Below is a small trained network, with its code and all its weights. Each question gives an input and a class and asks what happens when units are switched off, that is, made to give their printed mean instead of their output.

import numpy as np


def w(rows, s, z=0):
    codes = np.array(rows[::2]) - 128.0
    scale = np.full(codes.shape[1], s)
    scale[-1] = z or s
    return codes * scale


def f(y):
    return y / 2 * (1 + np.tanh(0.7978845608 * (y + 0.044715 * y**3)))


def log_softmax(a):
    a = a - a.max(-1, keepdims=True)
    return a - np.log(np.exp(a).sum(-1, keepdims=True))


def net(x, mask):
    res = np.array(x, float).reshape(1, 6) / 4 @ E
    y = f(res @ A[0][:, :-1].T + A[0][:, -1])
    res = res + np.where(mask, y, B[0][:, -1]) @ B[0][:, :-1]
    return log_softmax(res[-1] @ U[:, :-1].T + U[:, -1])


A, B = {}, {}
E = w([
[131,47,106,125,1,140,151,35,98,35,141,161],'x0',
[129,164,235,49,153,36,121,116,109,41,113,179],'x1',
[138,202,133,197,134,107,172,81,53,87,74,12],'x2',
[138,127,202,107,159,238,126,56,129,154,112,134],'x3',
[132,165,100,24,101,210,135,210,73,60,101,115],'x4',
[138,208,47,37,137,94,127,24,153,170,143,114],'x5',
],0.0069)
A[0] = w([
[132,114,89,160,116,157,132,137,124,155,129,109,39],'N1',
[129,76,119,81,121,136,122,154,156,164,150,186,44],'N2',
[133,209,151,128,229,126,126,206,136,205,123,103,1],'N3',
[130,122,159,164,154,78,138,87,143,164,134,135,154],'N4',
[129,149,102,95,102,181,129,157,109,117,125,97,95],'N5',
[122,148,112,85,126,159,126,168,113,79,131,140,121],'N6',
[128,136,184,81,115,88,133,111,118,98,131,141,132],'N7',
[123,139,163,92,133,93,131,127,116,101,121,142,68],'N8',
[135,104,174,191,115,156,128,169,108,84,115,113,63],'N9',
[128,117,79,55,128,118,122,105,161,174,140,173,119],'N10',
[126,93,151,198,135,79,122,52,153,175,139,138,51],'N11',
[130,147,109,95,126,147,126,133,122,106,125,126,60],'N12',
[127,81,158,142,115,142,123,182,146,130,141,169,102],'N13',
[133,81,106,139,41,140,133,45,109,51,131,141,88],'N14',
[129,162,107,80,133,178,142,161,105,91,115,103,139],'N15',
[130,106,182,210,129,136,140,187,98,98,119,106,89],'N16',
[127,142,198,115,144,79,124,113,132,100,129,140,89],'N17',
[125,129,205,115,158,247,130,41,129,150,122,121,77],'N18',
[133,149,78,96,127,125,126,101,133,153,131,121,51],'N19',
[130,139,163,96,131,85,126,119,123,105,125,131,51],'N20',
[130,73,103,128,58,140,135,68,117,77,130,138,16],'N21',
[129,192,54,76,141,87,132,56,124,146,125,104,101],'N22',
[121,120,21,149,95,9,131,201,126,96,133,117,75],'N23',
[136,137,121,89,117,160,131,155,118,106,123,110,56],'N24',
[132,218,126,205,123,128,144,77,68,72,105,21,56],'N25',
[135,177,94,107,130,126,134,66,121,132,130,111,96],'N26',
[124,104,20,185,97,209,131,119,131,190,133,96,105],'N27',
],0.015,0.0077)
B[0] = w([
[94,169,93,166,201,172,157,92,149,116,140,182,152],'N1',
[98,46,130,82,159,138,133,110,139,146,121,202,189],'N2',
[84,177,98,51,191,106,132,140,129,203,130,64,247],'N3',
[147,104,89,152,77,61,119,147,110,117,115,107,205],'N4',
[123,126,86,185,108,94,130,109,126,153,128,155,171],'N5',
[148,104,104,168,95,63,114,124,119,130,126,117,183],'N6',
[162,153,135,141,170,120,120,148,129,51,123,132,190],'N7',
[120,159,100,164,178,162,137,114,137,95,136,162,160],'N8',
[80,108,157,189,123,192,134,117,141,142,138,110,187],'N9',
[112,38,178,117,126,139,127,139,135,110,118,124,209],'N10',
[119,111,50,198,76,84,129,121,120,175,127,156,210],'N11',
[84,149,76,181,128,170,143,109,140,180,137,171,141],'N12',
[102,61,170,135,122,147,133,119,135,116,120,109,189],'N13',
[106,159,126,73,166,87,121,153,122,176,124,41,232],'N14',
[155,109,89,161,77,57,115,143,115,122,117,110,196],'N15',
[99,113,179,181,113,163,125,119,129,113,132,51,209],'N16',
[145,169,105,156,177,142,126,128,137,70,136,151,182],'N17',
[186,211,153,85,37,197,139,104,110,156,143,180,203],'N18',
[60,141,123,189,148,205,157,92,146,169,143,138,160],'N19',
[111,165,92,163,193,168,156,101,145,114,131,172,154],'N20',
[86,169,89,97,191,136,136,137,142,204,130,119,192],'N21',
[104,114,192,197,108,173,121,132,120,103,129,48,227],'N22',
[186,209,148,84,49,200,136,95,111,171,138,185,239],'N23',
[96,123,71,182,126,125,151,102,147,178,143,177,151],'N24',
[121,7,139,45,151,117,125,129,153,129,123,228,248],'N25',
[95,102,166,170,116,164,129,133,135,139,135,103,179],'N26',
[171,176,130,143,193,96,116,151,126,5,122,132,241],'N27',
],0.025,0.014)
U = w([
[74,165,96,58,190,109,107,161,129,201,131,49,81],'0',
[65,73,193,191,115,195,111,105,137,121,143,64,140],'1',
[155,172,96,155,216,129,112,129,143,23,134,159,115],'2',
[124,92,33,199,65,49,97,110,103,165,122,139,132],'3',
[98,10,157,60,151,144,105,109,160,132,113,193,139],'4',
[186,192,151,77,54,199,124,75,84,167,160,159,107],'5',
[217,79,213,56,64,30,18,234,55,56,77,3,254],'6',
],0.0073,0.006)

Each question gives the input, the list of numbers given to net, and the class t.
The units are the neurons (one row each of A and B). Each row of codes is followed by its name. A weight is (code - 128) times the scale printed after its matrix; where a second scale follows, it is the last column's (A, B and U).
mask holds one flag per neuron, in row order. A switched-off neuron (its flag False) gives its mean, the last column of its row in B, instead of its output. The means were averaged over made-up inputs and are rounded, as every weight is.
A unit's drop is (log p(t) with every unit on - log p(t) with that unit switched off) / (log p(t) with every unit on - log p(t) with every unit switched off).
The circuit of an input: a set's keep is (log p(t) with only the set's units on - log p(t) with every unit switched off) / (log p(t) with every unit on - log p(t) with every unit switched off). Starting from the 12 units with the biggest drops (on a tie, the unit counted first), units are removed one at a time, each time the one whose removal leaves the highest keep (on an exact tie, the one counted first), for as long as the keep stays at least 0.8.
units of the circuit, in order: the units of the circuit, biggest drop first
most important unit: the unit with the biggest drop
k most important neurons: the k neurons with the biggest drops, biggest first
drop when u is switched off: that unit's drop, to one decimal
input [-2,6,1,7,1,3], class 5: units of the circuit, in order => (N18)
input [6,-7,-5,-6,-3,3], class 2: 2 most important neurons => (N27, N3)
input [7,2,-7,2,5,-1], class 0: 2 most important neurons => (N14, N25)
input [6,0,-4,-2,8,-4], class 3: 2 most important neurons => (N6, N3)
input [-5,-7,-6,8,5,-7], class 5: 2 most important neurons => (N18, N22)
input [6,6,6,1,6,-6], class 0: 3 most important neurons => (N14, N21, N27)
input [-1,3,8,-8,7,-2], class 4: 3 most important neurons => (N25, N18, N11)
input [2,8,-7,-8,-7,8], class 1: 3 most important neurons => (N22, N10, N27)
input [-5,6,8,-4,0,0], class 4: 2 most important neurons => (N25, N27)
input [7,5,-5,-7,-3,0], class 0: 3 most important neurons => (N14, N21, N18)
input [4,5,-1,2,4,2], class 2: 2 most important neurons => (N3, N7)
input [-2,-2,4,-6,6,4], class 3: 3 most important neurons => (N15, N18, N5)
input [1,-5,1,0,-3,2], class 2: drop when N3 is switched off => 0.0
input [-3,6,1,2,8,-3], class 3: most important unit => N15
input [8,-7,8,6,-2,4], class 0: drop when N2 is switched off => 0.1
input [-4,2,-4,4,-6,2], class 3: drop when N11 is switched off => 0.2
